Here is a tiny trained network, its code and every weight. The questions are about switching its units off for an input and a target symbol, where a switched-off unit gives its printed mean instead of its output.

import numpy as np


def w(rows, s, z=0):
    codes = np.array(rows[::2]) - 128.0
    scale = np.full(codes.shape[1], s)
    scale[-1] = z or s
    return codes * scale


def f(y):
    return y / 2 * (1 + np.tanh(0.7978845608 * (y + 0.044715 * y**3)))


def softmax(a):
    e = np.exp(a - a.max(-1, keepdims=True))
    return e / e.sum(-1, keepdims=True)


def log_softmax(a):
    a = a - a.max(-1, keepdims=True)
    return a - np.log(np.exp(a).sum(-1, keepdims=True))


def net(x, mask):
    ids = ['αβγεζημξστφω'.index(c) for c in x.split()]
    T = len(ids)
    res = E[ids] + P[:T]
    u = 0
    for l in range(2):
        q, k, v = (res @ M[l].T for M in (Q, K, V))
        z = softmax(np.where(np.tri(T) > 0, q @ k.T / 3**0.5, -1e9)) @ v
        res = res + np.where(mask[u], z, O[l][:, -1]) @ O[l][:, :-1]
        u += 1
        y = f(res @ A[l][:, :-1].T + A[l][:, -1])
        res = res + np.where(mask[u : u + 12], y, B[l][:, -1]) @ B[l][:, :-1]
        u += 12
    return log_softmax(res[-1] @ U[:, :-1].T + U[:, -1])


Q, K, V, O, A, B = {}, {}, {}, {}, {}, {}
E = w([
[139,172,105],'α',
[145,173,106],'β',
[101,139,150],'γ',
[111,157,140],'ε',
[111,152,159],'ζ',
[138,164,137],'η',
[201,64,131],'μ',
[138,134,145],'ξ',
[82,96,175],'σ',
[116,156,205],'τ',
[170,143,6],'φ',
[119,172,120],'ω',
],0.018)
P = w([
[122,193,192],'0',
[54,78,137],'1',
[142,151,2],'2',
[183,145,159],'3',
[53,92,156],'4',
[141,155,6],'5',
[193,137,157],'6',
[51,92,160],'7',
[145,163,11],'8',
[195,123,153],'9',
[48,90,160],'10',
[145,167,18],'11',
[199,116,158],'12',
[52,95,165],'13',
],0.0087)
Q[0] = w([
[213,81,51],'L0H1',
[199,161,165],'L0H1',
[181,176,255],'L0H1',
],0.0072)
K[0] = w([
[176,113,80],'L0H1',
[188,254,191],'L0H1',
[104,152,208],'L0H1',
],0.009)
V[0] = w([
[153,95,119],'L0H1',
[184,2,93],'L0H1',
[139,121,152],'L0H1',
],0.0067)
O[0] = w([
[249,191,116,97],'L0H1',
[75,99,94,1],'L0H1',
[137,10,254,114],'L0H1',
],0.0038,0.00097)
A[0] = w([
[147,114,98,187],'L0N1',
[63,121,136,125],'L0N2',
[155,87,198,91],'L0N3',
[163,133,112,138],'L0N4',
[157,116,110,226],'L0N5',
[157,160,111,136],'L0N6',
[64,129,209,100],'L0N7',
[109,74,162,120],'L0N8',
[145,38,105,176],'L0N9',
[47,152,178,126],'L0N10',
[97,88,254,71],'L0N11',
[179,148,110,3],'L0N12',
],0.015,0.0038)
B[0] = w([
[147,120,178,174],'L0N1',
[18,148,112,164],'L0N2',
[100,3,103,184],'L0N3',
[72,148,218,159],'L0N4',
[137,168,220,189],'L0N5',
[86,119,192,167],'L0N6',
[152,95,71,227],'L0N7',
[82,66,192,171],'L0N8',
[201,142,183,188],'L0N9',
[56,163,41,219],'L0N10',
[209,28,132,253],'L0N11',
[21,104,135,141],'L0N12',
],0.0069,0.0057)
Q[1] = w([
[112,94,17],'L1H1',
[129,91,232],'L1H1',
[85,161,6],'L1H1',
],0.012)
K[1] = w([
[110,143,102],'L1H1',
[253,98,226],'L1H1',
[84,145,37],'L1H1',
],0.013)
V[1] = w([
[121,96,254],'L1H1',
[142,24,194],'L1H1',
[236,123,170],'L1H1',
],0.0053)
O[1] = w([
[193,130,113,206],'L1H1',
[99,97,115,254],'L1H1',
[3,132,194,177],'L1H1',
],0.0077,0.005)
A[1] = w([
[69,62,169,17],'L1N1',
[253,105,67,210],'L1N2',
[79,245,125,129],'L1N3',
[98,88,42,19],'L1N4',
[129,96,194,229],'L1N5',
[125,206,107,173],'L1N6',
[181,213,184,134],'L1N7',
[203,74,115,255],'L1N8',
[118,99,113,225],'L1N9',
[70,171,61,132],'L1N10',
[163,116,118,128],'L1N11',
[27,160,53,85],'L1N12',
],0.011,0.0052)
B[1] = w([
[122,158,195,224],'L1N1',
[94,164,22,179],'L1N2',
[65,97,148,192],'L1N3',
[205,63,162,178],'L1N4',
[80,162,74,252],'L1N5',
[148,53,253,182],'L1N6',
[162,2,64,174],'L1N7',
[105,182,94,254],'L1N8',
[123,155,139,213],'L1N9',
[214,158,173,169],'L1N10',
[143,102,96,134],'L1N11',
[216,139,190,169],'L1N12',
],0.008,0.0075)
U = w([
[177,124,171,136],'α',
[160,138,145,158],'β',
[213,73,88,76],'γ',
[202,126,117,156],'ε',
[172,103,50,111],'ζ',
[146,179,72,227],'η',
[2,175,199,170],'μ',
[30,123,59,188],'ξ',
[159,19,156,3],'σ',
[109,54,21,75],'τ',
[113,177,16,123],'φ',
[222,126,208,88],'ω',
],0.0083,0.0041)

Each question gives the input, a string of symbols that net reads in full, and the target symbol t.
The units are the heads (3 rows each of Q, K, V and O) and the neurons (one row each of A and B). Each row of codes is followed by its name. A weight is (code - 128) times the scale printed after its matrix; where a second scale follows, it is the last column's (O, A, B and U).
mask holds one flag per unit, layer by layer, with each layer's heads first. A switched-off unit (its flag False) gives its mean, the last column of its rows in O or B, instead of its output. The means were averaged over made-up inputs and are rounded, as every weight is.
A unit's drop is (log p(t) with every unit on - log p(t) with that unit switched off) / (log p(t) with every unit on - log p(t) with every unit switched off).
The circuit of an input: a set's keep is (log p(t) with only the set's units on - log p(t) with every unit switched off) / (log p(t) with every unit on - log p(t) with every unit switched off). Starting from the 12 units with the biggest drops (on a tie, the unit counted first), units are removed one at a time, each time the one whose removal leaves the highest keep (on an exact tie, the one counted first), for as long as the keep stays at least 0.8.
circuit, biggest first: the units of the circuit, biggest drop first
top k neurons: the k neurons with the biggest drops, biggest first
top k neurons in layer l: the k neurons of layer l with the biggest drops, biggest first
input γ α μ γ σ ε σ γ σ σ ζ β ζ, target μ: circuit, biggest first => (L1H1 L0N9)
input μ ω σ ω, target μ: circuit, biggest first => (L0N10 L1H1 L0N11)
input η σ μ ε γ γ φ β β ω σ η η, target μ: circuit, biggest first => (L1H1 L0N9 L0N10)
input ω σ μ τ ξ σ α, target μ: circuit, biggest first => (L1H1 L0N10 L0N9 L0N7)
input ω γ α σ σ σ γ φ, target φ: circuit, biggest first => (L1N2 L1H1 L0N10)
input α μ τ σ σ β ω φ ζ τ τ, target τ: top 2 neurons => (L0N7 L0N10)
input μ ζ β σ ε μ ξ, target μ: circuit, biggest first => (L1H1 L0N9 L1N7)
input β τ γ ζ σ, target σ: top 2 neurons => (L1N4 L0N2)
input ε η β μ ω α μ φ μ ζ, target μ: circuit, biggest first => (L1H1)
input β φ σ φ α σ μ μ β ε σ σ η, target μ: circuit, biggest first => (L1H1 L0N9)
input μ σ σ σ σ φ σ μ μ ε, target μ: circuit, biggest first => (L1H1 L0N9 L1N7)
input ω γ ε γ τ ε σ ε φ ε μ ε ξ, target μ: circuit, biggest first => (L1H1 L0N9 L1N7 L1N4)
input σ η η γ γ σ β μ σ ω, target μ: top 4 neurons in layer 0 => (L0N10 L0N7 L0N9 L0N11)
input β ε σ γ ω φ μ β η γ, target μ: circuit, biggest first => (L1H1)
input μ γ ε τ σ ω ω μ ξ β, target μ: top 2 neurons => (L0N9 L0N11)
input μ γ η ω φ, target φ: top 4 neurons in layer 0 => (L0N10 L0N2 L0N8 L0N9)
input α τ ξ σ η ω η μ ω α φ μ γ, target μ: top 3 neurons => (L0N9 L0N10 L1N7)
input ξ φ τ η ε σ ζ φ σ σ, target ξ: top 4 neurons => (L1N8 L1N5 L0N11 L1N2)
input γ ξ φ σ, target τ: top 2 neurons => (L0N11 L0N7)
input γ μ φ μ γ ξ τ σ ξ τ, target ξ: top 2 neurons in layer 1 => (L1N5 L1N8)
input σ φ η ω ω, target ω: top 2 neurons => (L0N11 L1N12)
input η μ α μ, target μ: top neuron => (L0N3)
input φ φ μ γ τ σ γ τ, target τ: top 3 neurons in layer 0 => (L0N7 L0N11 L0N10)
